Below is a small trained network, with its code and all its weights. Each question gives an input and a class and asks what happens when units are switched off, that is, made to give their printed mean instead of their output.

import numpy as np


def w(rows, s, z=0):
    codes = np.array(rows[::2]) - 128.0
    scale = np.full(codes.shape[1], s)
    scale[-1] = z or s
    return codes * scale


def f(y):
    return y / 2 * (1 + np.tanh(0.7978845608 * (y + 0.044715 * y**3)))


def log_softmax(a):
    a = a - a.max(-1, keepdims=True)
    return a - np.log(np.exp(a).sum(-1, keepdims=True))


def net(x, mask):
    res = np.array(x, float).reshape(1, 2) / 4 @ E
    y = f(res @ A[0][:, :-1].T + A[0][:, -1])
    res = res + np.where(mask, y, B[0][:, -1]) @ B[0][:, :-1]
    return log_softmax(res[-1] @ U[:, :-1].T + U[:, -1])


A, B = {}, {}
E = w([
[111,48,129,254,63],'x0',
[46,29,87,128,255],'x1',
],0.0046)
A[0] = w([
[125,125,141,127,126,240],'n0',
[136,123,122,157,118,50],'n1',
[118,126,135,129,129,242],'n2',
[93,113,126,131,162,72],'n3',
[136,122,130,127,128,248],'n4',
[97,94,124,138,183,78],'n5',
[157,154,144,126,56,85],'n6',
[124,166,119,131,80,83],'n7',
[102,80,124,130,187,132],'n8',
[164,152,126,127,81,137],'n9',
[132,112,145,191,127,86],'n10',
[117,109,119,125,149,65],'n11',
[157,184,134,116,17,123],'n12',
[148,166,140,140,95,74],'n13',
[112,121,131,124,129,40],'n14',
[130,166,158,139,90,74],'n15',
[122,70,130,207,81,100],'n16',
[132,61,112,206,73,81],'n17',
[98,36,128,127,229,94],'n18',
[146,190,121,10,188,90],'n19',
[138,127,122,113,134,52],'n20',
[121,134,126,132,126,254],'n21',
[119,122,130,129,134,34],'n22',
[127,154,138,144,145,73],'n23',
[128,143,123,108,137,194],'n24',
[128,121,130,143,123,28],'n25',
[125,129,143,119,131,70],'n26',
[136,142,127,132,115,42],'n27',
[132,130,127,80,130,169],'n28',
[99,107,118,151,91,87],'n29',
[109,136,148,129,124,229],'n30',
[113,140,134,123,132,58],'n31',
[122,132,120,118,128,54],'n32',
],0.013,0.0038)
B[0] = w([
[122,97,100,178,81,182],'n0',
[93,141,117,101,164,117],'n1',
[115,92,96,163,74,182],'n2',
[140,160,127,98,139,133],'n3',
[110,84,85,185,73,187],'n4',
[127,174,96,119,132,158],'n5',
[127,170,85,107,138,186],'n6',
[127,153,105,112,139,146],'n7',
[140,152,84,135,107,184],'n8',
[128,143,83,144,103,179],'n9',
[94,152,139,133,127,150],'n10',
[137,153,132,100,142,119],'n11',
[163,175,69,113,99,254],'n12',
[132,156,110,100,154,149],'n13',
[125,147,136,93,145,106],'n14',
[121,154,99,100,154,149],'n15',
[53,166,166,149,125,217],'n16',
[48,176,180,125,131,218],'n17',
[156,192,51,106,98,232],'n18',
[2,197,176,147,129,236],'n19',
[123,144,144,96,136,108],'n20',
[105,76,81,182,63,190],'n21',
[127,148,139,91,145,105],'n22',
[126,143,132,116,155,112],'n23',
[105,111,116,162,92,160],'n24',
[117,145,141,89,150,106],'n25',
[127,140,133,127,146,111],'n26',
[126,148,129,100,153,111],'n27',
[103,119,132,143,95,156],'n28',
[90,128,128,110,162,139],'n29',
[121,102,108,151,100,176],'n30',
[124,146,136,108,158,109],'n31',
[116,143,124,119,170,108],'n32',
],0.04,0.0053)
U = w([
[160,155,66,97,113,155],'0',
[62,138,178,139,127,156],'1',
[157,7,122,151,99,252],'2',
[133,127,138,92,150,70],'3',
[140,113,150,92,136,73],'4',
[146,120,141,99,153,73],'5',
[140,121,156,101,147,77],'6',
],0.011,0.0022)

Each question gives the input, the list of numbers given to net, and the class t.
The units are the neurons (one row each of A and B). Each row of codes is followed by its name. A weight is (code - 128) times the scale printed after its matrix; where a second scale follows, it is the last column's (A, B and U).
mask holds one flag per neuron, in row order. A switched-off neuron (its flag False) gives its mean, the last column of its row in B, instead of its output. The means were averaged over made-up inputs and are rounded, as every weight is.
A unit's drop is (log p(t) with every unit on - log p(t) with that unit switched off) / (log p(t) with every unit on - log p(t) with every unit switched off).
The circuit of an input: a set's keep is (log p(t) with only the set's units on - log p(t) with every unit switched off) / (log p(t) with every unit on - log p(t) with every unit switched off). Starting from the 12 units with the biggest drops (on a tie, the unit counted first), units are removed one at a time, each time the one whose removal leaves the highest keep (on an exact tie, the one counted first), for as long as the keep stays at least 0.8.
circuit, biggest first: the units of the circuit, biggest drop first
most important unit: the unit with the biggest drop
top k neurons: the k neurons with the biggest drops, biggest first
drop when u is switched off: that unit's drop, to one decimal
input [-1,-3], class 2: most important unit -> n18
input [2,-2], class 2: top 2 neurons -> [n19; n18]
input [-7,-5], class 1: top 2 neurons -> [n19; n18]
input [3,-2], class 2: circuit, biggest first -> [n19; n18]
input [-6,-5], class 1: top 2 neurons -> [n19; n18]
input [3,3], class 2: circuit, biggest first -> [n19; n12]
input [-7,5], class 1: top 2 neurons -> [n19; n12]
input [7,8], class 0: top 4 neurons -> [n18; n19; n8; n5]
input [6,7], class 0: top 2 neurons -> [n18; n19]
input [-8,0], class 1: drop when n19 is switched off -> 1.5
input [4,6], class 0: drop when n18 is switched off -> 1.4
input [-7,-2], class 1: drop when n19 is switched off -> 1.6
